Here is a tiny trained network, its code and every weight. The questions are about switching its units off for an input and a class, where a switched-off unit gives its printed mean instead of its output.

import numpy as np


def w(rows, s, z=0):
    codes = np.array(rows[::2]) - 128.0
    scale = np.full(codes.shape[1], s)
    scale[-1] = z or s
    return codes * scale


def f(y):
    return np.maximum(y, 0)


def log_softmax(a):
    a = a - a.max(-1, keepdims=True)
    return a - np.log(np.exp(a).sum(-1, keepdims=True))


def net(x, mask):
    res = np.array(x, float).reshape(1, 5) / 4 @ E
    y = f(res @ A[0][:, :-1].T + A[0][:, -1])
    res = res + np.where(mask, y, B[0][:, -1]) @ B[0][:, :-1]
    return log_softmax(res[-1] @ U[:, :-1].T + U[:, -1])


A, B = {}, {}
E = w([
[78,253,140],'x0',
[58,110,115],'x1',
[161,191,18],'x2',
[164,73,89],'x3',
[252,167,131],'x4',
],0.0067)
A[0] = w([
[101,6,172,194],'N1',
[124,54,91,193],'N2',
[91,202,63,211],'N3',
[109,176,44,157],'N4',
[133,239,136,253],'N5',
[136,71,172,194],'N6',
[164,132,87,129],'N7',
[73,103,55,154],'N8',
[127,61,172,94],'N9',
[169,149,231,156],'N10',
[116,204,210,199],'N11',
],0.011,0.0053)
B[0] = w([
[78,185,98,241],'N1',
[144,186,116,202],'N2',
[85,59,125,225],'N3',
[77,51,86,199],'N4',
[143,47,172,254],'N5',
[80,247,110,201],'N6',
[112,126,90,168],'N7',
[93,120,107,178],'N8',
[94,134,116,175],'N9',
[129,158,165,192],'N10',
[143,137,202,212],'N11',
],0.011,0.0085)
U = w([
[252,175,40,121],'0',
[168,117,102,108],'1',
[171,155,179,160],'2',
[107,216,52,191],'3',
[154,90,24,1],'4',
[103,104,104,70],'5',
],0.013,0.0022)

Each question gives the input, the list of numbers given to net, and the class t.
The units are the neurons (one row each of A and B). Each row of codes is followed by its name. A weight is (code - 128) times the scale printed after its matrix; where a second scale follows, it is the last column's (A, B and U).
mask holds one flag per neuron, in row order. A switched-off neuron (its flag False) gives its mean, the last column of its row in B, instead of its output. The means were averaged over made-up inputs and are rounded, as every weight is.
A unit's drop is (log p(t) with every unit on - log p(t) with that unit switched off) / (log p(t) with every unit on - log p(t) with every unit switched off).
The circuit of an input: a set's keep is (log p(t) with only the set's units on - log p(t) with every unit switched off) / (log p(t) with every unit on - log p(t) with every unit switched off). Starting from all 11 units, units are removed one at a time, each time the one whose removal leaves the highest keep (on an exact tie, the one counted first), for as long as the keep stays at least 0.8.
circuit, biggest first: the units of the circuit, biggest drop first
most important unit: the unit with the biggest drop
k most important neurons: the k neurons with the biggest drops, biggest first
drop when u is switched off: that unit's drop, to one decimal
input [8,0,0,7,3], class 5: circuit, biggest first -> [N3 N5]
input [3,8,-3,5,-4], class 3: circuit, biggest first -> [N5 N1]
input [-8,2,1,-3,5], class 3: circuit, biggest first -> [N5 N6]
input [-3,-7,5,-3,-1], class 4: circuit, biggest first -> [N11 N6 N10]
input [8,4,-1,4,1], class 5: most important unit -> N3
input [4,-3,3,-6,-4], class 5: 2 most important neurons -> [N3 N4]
input [0,-5,1,-4,8], class 2: drop when N11 is switched off -> 0.1
input [5,-8,1,-2,3], class 2: drop when N11 is switched off -> 0.2
input [-8,0,-2,2,-5], class 3: drop when N3 is switched off -> 0.0
input [5,1,-2,-8,4], class 2: drop when N11 is switched off -> 0.1
